Below is a small trained network, with its code and all its weights. Each question gives an input and a class and asks what happens when units are switched off, that is, made to give their printed mean instead of their output.

import numpy as np


def w(rows, s, z=0):
    codes = np.array(rows[::2]) - 128.0
    scale = np.full(codes.shape[1], s)
    scale[-1] = z or s
    return codes * scale


def norm(h):
    return h / np.sqrt((h * h).mean(-1, keepdims=True) + 1e-5)


def f(y):
    return np.maximum(y, 0)


def log_softmax(a):
    a = a - a.max(-1, keepdims=True)
    return a - np.log(np.exp(a).sum(-1, keepdims=True))


def net(x, mask):
    res = np.array(x, float).reshape(1, 7) / 4 @ E
    u = 0
    for l in range(2):
        y = f(norm(res) @ A[l][:, :-1].T + A[l][:, -1])
        res = res + np.where(mask[u : u + 9], y, B[l][:, -1]) @ B[l][:, :-1]
        u += 9
    return log_softmax(norm(res)[-1] @ U[:, :-1].T + U[:, -1])


A, B = {}, {}
E = w([
[128,128,125],'x0',
[252,156,118],'x1',
[129,128,129],'x2',
[130,128,127],'x3',
[126,141,65],'x4',
[129,130,124],'x5',
[111,198,152],'x6',
],0.011)
A[0] = w([
[77,170,104,216],'L0N0',
[113,200,34,177],'L0N1',
[187,136,109,52],'L0N2',
[134,88,172,3],'L0N3',
[195,66,126,212],'L0N4',
[144,62,55,31],'L0N5',
[173,126,132,11],'L0N6',
[188,181,115,185],'L0N7',
[89,1,137,203],'L0N8',
],0.014,0.0042)
B[0] = w([
[106,219,129,211],'L0N0',
[152,77,251,224],'L0N1',
[55,181,60,175],'L0N2',
[158,172,146,141],'L0N3',
[77,62,90,228],'L0N4',
[128,47,200,174],'L0N5',
[145,179,68,145],'L0N6',
[2,153,98,223],'L0N7',
[76,67,114,255],'L0N8',
],0.0099,0.0076)
A[1] = w([
[135,65,236,86],'L1N0',
[80,218,163,193],'L1N1',
[196,173,22,161],'L1N2',
[77,44,71,139],'L1N3',
[8,80,203,1],'L1N4',
[181,119,82,167],'L1N5',
[58,160,44,44],'L1N6',
[50,78,224,138],'L1N7',
[231,182,58,197],'L1N8',
],0.011,0.0066)
B[1] = w([
[201,178,147,161],'L1N0',
[156,50,181,236],'L1N1',
[78,153,75,145],'L1N2',
[177,178,208,235],'L1N3',
[142,189,12,214],'L1N4',
[55,132,82,136],'L1N5',
[219,187,66,166],'L1N6',
[208,159,91,255],'L1N7',
[65,187,147,136],'L1N8',
],0.011,0.0096)
U = w([
[6,188,9,81],'0',
[44,49,170,255],'1',
[236,138,97,46],'2',
[175,136,79,114],'3',
],0.014,0.0061)

Each question gives the input, the list of numbers given to net, and the class t.
The units are the neurons (one row each of A and B). Each row of codes is followed by its name. A weight is (code - 128) times the scale printed after its matrix; where a second scale follows, it is the last column's (A, B and U).
mask holds one flag per neuron, layer by layer. A switched-off neuron (its flag False) gives its mean, the last column of its row in B, instead of its output. The means were averaged over made-up inputs and are rounded, as every weight is.
A unit's drop is (log p(t) with every unit on - log p(t) with that unit switched off) / (log p(t) with every unit on - log p(t) with every unit switched off).
The circuit of an input: a set's keep is (log p(t) with only the set's units on - log p(t) with every unit switched off) / (log p(t) with every unit on - log p(t) with every unit switched off). Starting from the 12 units with the biggest drops (on a tie, the unit counted first), units are removed one at a time, each time the one whose removal leaves the highest keep (on an exact tie, the one counted first), for as long as the keep stays at least 0.8.
circuit, biggest first: the units of the circuit, biggest drop first
unit that matters most: the unit with the biggest drop
top k neurons: the k neurons with the biggest drops, biggest first
k most important neurons of layer l: the k neurons of layer l with the biggest drops, biggest first
input [3,-1,1,3,5,4,3], class 2: circuit, biggest first => L0N1, L1N7
input [1,-6,-6,-5,-8,7,6], class 2: unit that matters most => L0N7
input [2,5,-7,8,-2,8,6], class 1: circuit, biggest first => L1N4, L1N7, L1N1, L0N5
input [-8,-5,-4,-1,-7,7,-2], class 3: circuit, biggest first => L0N7, L1N4
input [2,-5,6,1,1,-5,7], class 1: circuit, biggest first => L1N1, L0N7
input [1,-4,-3,-5,8,-4,-6], class 2: top 2 neurons => L0N7, L1N7
input [-4,4,8,7,2,3,1], class 0: 2 most important neurons of layer 0 => L0N2, L0N7
input [4,-4,1,2,-8,0,-6], class 2: 3 most important neurons of layer 0 => L0N7, L0N3, L0N2
input [-2,7,-4,8,-7,5,-4], class 0: 4 most important neurons of layer 0 => L0N1, L0N6, L0N5, L0N8
input [3,-4,-5,0,0,6,5], class 1: top 4 neurons => L0N0, L0N4, L0N8, L1N1
input [5,7,-7,-6,6,2,-2], class 0: 3 most important neurons of layer 1 => L1N1, L1N7, L1N2
input [-8,-5,-3,-4,-4,-2,6], class 3: 4 most important neurons of layer 0 => L0N7, L0N4, L0N8, L0N2
input [3,-8,7,-6,-8,-1,-6], class 0: 2 most important neurons of layer 1 => L1N4, L1N1
input [0,3,6,-6,2,3,3], class 0: circuit, biggest first => L0N7
input [6,0,8,1,5,-2,8], class 1: 2 most important neurons of layer 1 => L1N1, L1N6
input [-7,-5,0,-7,1,0,7], class 1: 2 most important neurons of layer 1 => L1N1, L1N6
input [-1,4,-6,0,-4,0,5], class 1: 4 most important neurons of layer 1 => L1N7, L1N4, L1N1, L1N0
input [0,4,6,-1,-7,-4,-7], class 1: 3 most important neurons of layer 1 => L1N4, L1N6, L1N7
input [-3,6,-3,7,3,4,6], class 0: top 2 neurons => L0N2, L0N5
input [-7,-5,1,7,1,0,-1], class 3: top 2 neurons => L0N7, L0N4
